Below is a small trained network, with its code and all its weights. Each question gives an input and a class and asks what happens when units are switched off, that is, made to give their printed mean instead of their output.

import numpy as np


def w(rows, s, z=0):
    codes = np.array(rows[::2]) - 128.0
    scale = np.full(codes.shape[1], s)
    scale[-1] = z or s
    return codes * scale


def norm(h):
    return h / np.sqrt((h * h).mean(-1, keepdims=True) + 1e-5)


def f(y):
    return y / 2 * (1 + np.tanh(0.7978845608 * (y + 0.044715 * y**3)))


def log_softmax(a):
    a = a - a.max(-1, keepdims=True)
    return a - np.log(np.exp(a).sum(-1, keepdims=True))


def net(x, mask):
    res = np.array(x, float).reshape(1, 5) / 4 @ E
    u = 0
    for l in range(2):
        y = f(norm(res) @ A[l][:, :-1].T + A[l][:, -1])
        res = res + np.where(mask[u : u + 5], y, B[l][:, -1]) @ B[l][:, :-1]
        u += 5
    return log_softmax(norm(res)[-1] @ U[:, :-1].T + U[:, -1])


A, B = {}, {}
E = w([
[127,77,223,114],'x0',
[81,144,96,6],'x1',
[121,110,115,174],'x2',
[254,183,123,122],'x3',
[161,20,88,129],'x4',
],0.0072)
A[0] = w([
[141,191,203,183,40],'L0N1',
[164,96,254,169,61],'L0N2',
[145,196,97,162,2],'L0N3',
[70,80,29,97,162],'L0N4',
[235,193,126,184,238],'L0N5',
],0.0071,0.002)
B[0] = w([
[199,121,84,230,160],'L0N1',
[196,65,74,148,200],'L0N2',
[134,238,85,215,130],'L0N3',
[207,53,45,160,205],'L0N4',
[175,255,149,86,255],'L0N5',
],0.0059,0.0034)
A[1] = w([
[104,78,137,181,114],'L1N1',
[121,106,81,145,61],'L1N2',
[190,143,125,134,254],'L1N3',
[139,140,125,39,10],'L1N4',
[135,143,130,3,87],'L1N5',
],0.015,0.0028)
B[1] = w([
[77,188,138,85,211],'L1N1',
[99,107,176,125,150],'L1N2',
[133,49,98,219,255],'L1N3',
[136,155,79,27,181],'L1N4',
[182,192,45,7,242],'L1N5',
],0.011,0.0051)
U = w([
[5,44,117,94,85],'0',
[42,131,176,156,186],'1',
[184,62,106,215,182],'2',
[127,143,65,34,212],'3',
[113,133,141,115,5],'4',
[112,136,147,114,2],'5',
[153,250,95,170,102],'6',
],0.017,0.0099)

Each question gives the input, the list of numbers given to net, and the class t.
The units are the neurons (one row each of A and B). Each row of codes is followed by its name. A weight is (code - 128) times the scale printed after its matrix; where a second scale follows, it is the last column's (A, B and U).
mask holds one flag per neuron, layer by layer. A switched-off neuron (its flag False) gives its mean, the last column of its row in B, instead of its output. The means were averaged over made-up inputs and are rounded, as every weight is.
A unit's drop is (log p(t) with every unit on - log p(t) with that unit switched off) / (log p(t) with every unit on - log p(t) with every unit switched off).
The circuit of an input: a set's keep is (log p(t) with only the set's units on - log p(t) with every unit switched off) / (log p(t) with every unit on - log p(t) with every unit switched off). Starting from all 10 units, units are removed one at a time, each time the one whose removal leaves the highest keep (on an exact tie, the one counted first), for as long as the keep stays at least 0.8.
circuit, biggest first: the units of the circuit, biggest drop first
top k neurons: the k neurons with the biggest drops, biggest first
k most important neurons of layer l: the k neurons of layer l with the biggest drops, biggest first
drop when u is switched off: that unit's drop, to one decimal
input [7,2,6,8,-4], class 2: circuit, biggest first -> (L1N3)
input [5,-7,6,-3,6], class 1: circuit, biggest first -> (L1N1; L1N5)
input [3,1,5,0,2], class 1: circuit, biggest first -> (L1N5; L1N1)
input [-7,3,-1,-8,6], class 0: 2 most important neurons of layer 1 -> (L1N5; L1N2)
input [-5,-1,4,3,-3], class 2: 2 most important neurons of layer 1 -> (L1N3; L1N5)
input [7,0,-7,5,-5], class 2: top 4 neurons -> (L0N1; L1N3; L0N2; L1N1)
input [-7,-5,3,6,-1], class 2: top 2 neurons -> (L1N3; L1N5)
input [6,-5,6,-2,7], class 1: top 2 neurons -> (L1N1; L1N5)
input [6,3,8,-1,2], class 1: circuit, biggest first -> (L1N5; L1N4)
input [3,2,0,-1,6], class 0: top 4 neurons -> (L0N5; L1N5; L0N4; L1N4)
input [0,1,1,-2,0], class 0: top 2 neurons -> (L0N5; L0N4)
input [1,-7,3,2,-7], class 2: circuit, biggest first -> (L1N3; L1N5)
input [-3,-1,-1,-3,4], class 0: 3 most important neurons of layer 0 -> (L0N5; L0N2; L0N1)
input [2,-3,3,-4,7], class 0: circuit, biggest first -> (L1N1)
input [-1,-2,3,2,-2], class 2: top 4 neurons -> (L1N3; L1N5; L1N1; L0N1)
input [-5,1,1,1,1], class 2: drop when L0N4 is switched off -> 0.1
input [3,-6,-4,4,-2], class 2: drop when L1N3 is switched off -> 0.2
input [-8,3,4,0,5], class 2: drop when L0N4 is switched off -> 0.3
